Here is a tiny trained network, its code and every weight. The questions are about switching its units off for an input and a target symbol, where a switched-off unit gives its printed mean instead of its output.

import numpy as np


def w(rows, s, z=0):
    codes = np.array(rows[::2]) - 128.0
    scale = np.full(codes.shape[1], s)
    scale[-1] = z or s
    return codes * scale


def norm(h):
    return h / np.sqrt((h * h).mean(-1, keepdims=True) + 1e-5)


def f(y):
    return np.maximum(y, 0)


def softmax(a):
    e = np.exp(a - a.max(-1, keepdims=True))
    return e / e.sum(-1, keepdims=True)


def log_softmax(a):
    a = a - a.max(-1, keepdims=True)
    return a - np.log(np.exp(a).sum(-1, keepdims=True))


def net(x, mask):
    ids = ['αβγδζηθλμστφψω'.index(c) for c in x.split()]
    T = len(ids)
    res = E[ids] + P[:T]
    q, k, v = (norm(res) @ M[0].T for M in (Q, K, V))
    z = softmax(np.where(np.tri(T) > 0, q @ k.T / 4**0.5, -1e9)) @ v
    res = res + np.where(mask[0], z, O[0][:, -1]) @ O[0][:, :-1]
    y = f(norm(res) @ A[0][:, :-1].T + A[0][:, -1])
    res = res + np.where(mask[1:17], y, B[0][:, -1]) @ B[0][:, :-1]
    return log_softmax(norm(res)[-1] @ U[:, :-1].T + U[:, -1])


Q, K, V, O, A, B = {}, {}, {}, {}, {}, {}
E = w([
[100,131,159],'α',
[97,131,156],'β',
[100,125,157],'γ',
[102,127,156],'δ',
[128,191,94],'ζ',
[99,141,162],'η',
[101,128,153],'θ',
[97,130,154],'λ',
[98,126,161],'μ',
[101,131,161],'σ',
[96,131,153],'τ',
[100,133,157],'φ',
[254,166,79],'ψ',
[131,129,190],'ω',
],0.0036)
P = w([
[119,10,3],'0',
[103,174,92],'1',
[106,180,121],'2',
[109,180,143],'3',
[115,171,160],'4',
[119,164,172],'5',
[123,157,180],'6',
[127,152,188],'7',
[131,146,194],'8',
],0.0019)
Q[0] = w([
[234,41,141],'h0',
[34,150,254],'h0',
[234,47,62],'h0',
[228,49,61],'h0',
],0.0044)
K[0] = w([
[34,84,202],'h0',
[236,53,150],'h0',
[2,120,160],'h0',
[13,117,153],'h0',
],0.0057)
V[0] = w([
[73,82,194],'h0',
[246,151,146],'h0',
[177,169,53],'h0',
[254,132,197],'h0',
],0.0029)
O[0] = w([
[85,180,70,162],'h0',
[254,174,115,25],'h0',
[171,71,205,99],'h0',
[246,215,64,10],'h0',
],0.003,0.0013)
A[0] = w([
[148,157,144,218],'n0',
[51,43,131,122],'n1',
[219,118,121,158],'n2',
[95,144,66,151],'n3',
[195,94,96,209],'n4',
[145,158,146,197],'n5',
[77,121,2,23],'n6',
[205,100,103,125],'n7',
[68,139,134,187],'n8',
[143,133,177,127],'n9',
[149,93,153,185],'n10',
[154,14,136,220],'n11',
[129,127,129,115],'n12',
[164,77,129,119],'n13',
[67,73,147,156],'n14',
[165,128,59,254],'n15',
],0.0075,0.0014)
B[0] = w([
[122,98,110,176],'n0',
[150,255,102,235],'n1',
[69,135,164,149],'n2',
[146,123,187,167],'n3',
[96,133,202,139],'n4',
[124,91,105,176],'n5',
[75,177,54,157],'n6',
[120,144,191,138],'n7',
[164,128,136,253],'n8',
[135,123,88,171],'n9',
[111,154,104,145],'n10',
[75,145,90,153],'n11',
[130,129,131,128],'n12',
[110,137,116,132],'n13',
[151,182,147,234],'n14',
[119,83,161,143],'n15',
],0.007,0.0044)
U = w([
[94,240,110,221],'α',
[223,151,232,175],'β',
[247,80,96,208],'γ',
[167,72,41,154],'δ',
[109,96,104,45],'ζ',
[117,96,116,27],'η',
[121,103,116,2],'θ',
[124,100,115,16],'λ',
[119,100,104,29],'μ',
[97,91,105,64],'σ',
[108,98,102,20],'τ',
[97,93,108,44],'φ',
[70,85,209,114],'ψ',
[81,60,156,144],'ω',
],0.013,0.0057)

Each question gives the input, a string of symbols that net reads in full, and the target symbol t.
The units are the heads (4 rows each of Q, K, V and O) and the neurons (one row each of A and B). Each row of codes is followed by its name. A weight is (code - 128) times the scale printed after its matrix; where a second scale follows, it is the last column's (O, A, B and U).
mask holds one flag per unit, heads first, then neurons. A switched-off unit (its flag False) gives its mean, the last column of its rows in O or B, instead of its output. The means were averaged over made-up inputs and are rounded, as every weight is.
A unit's drop is (log p(t) with every unit on - log p(t) with that unit switched off) / (log p(t) with every unit on - log p(t) with every unit switched off).
The circuit of an input: a set's keep is (log p(t) with only the set's units on - log p(t) with every unit switched off) / (log p(t) with every unit on - log p(t) with every unit switched off). Starting from the 12 units with the biggest drops (on a tie, the unit counted first), units are removed one at a time, each time the one whose removal leaves the highest keep (on an exact tie, the one counted first), for as long as the keep stays at least 0.8.
units of the circuit, in order: the units of the circuit, biggest drop first
unit that matters most: the unit with the biggest drop
top k neurons: the k neurons with the biggest drops, biggest first
drop when u is switched off: that unit's drop, to one decimal
input ζ α β ζ, target β: top 2 neurons	(n1 n6)
input ω η ω, target β: units of the circuit, in order	(n6 n11 n1)
input λ ζ η θ ζ ψ φ, target ψ: top 2 neurons	(n1 n2)
input α ω ω, target β: units of the circuit, in order	(n6 n1 n11 h0)
input ψ η β, target ψ: units of the circuit, in order	(h0 n1 n2 n14)
input α μ β α ψ ζ, target ψ: top 4 neurons	(n1 n2 n14 n15)
input τ σ ζ ζ δ ψ ζ α, target ψ: top 3 neurons	(n1 n2 n14)
input ω β ζ λ λ ω α ζ, target β: unit that matters most	n6
input ζ δ ψ γ, target ψ: top 2 neurons	(n1 n14)
input δ β φ η ζ ψ ζ μ, target ψ: top 4 neurons	(n1 n2 n14 n6)
input β ζ ζ ζ, target γ: top 3 neurons	(n1 n14 n6)
input ζ α ζ η ζ α ψ ζ, target ψ: top 4 neurons	(n1 n2 n14 n6)
input ζ η μ ζ σ ω α η ζ, target γ: drop when n6 is switched off	0.5
input ω ζ β γ ζ δ ψ σ, target ψ: drop when n14 is switched off	0.4
input η ζ ζ σ ζ ζ ψ λ, target ψ: drop when n14 is switched off	0.2
input λ ω ζ λ η ω τ ω, target γ: top neuron	(n9)
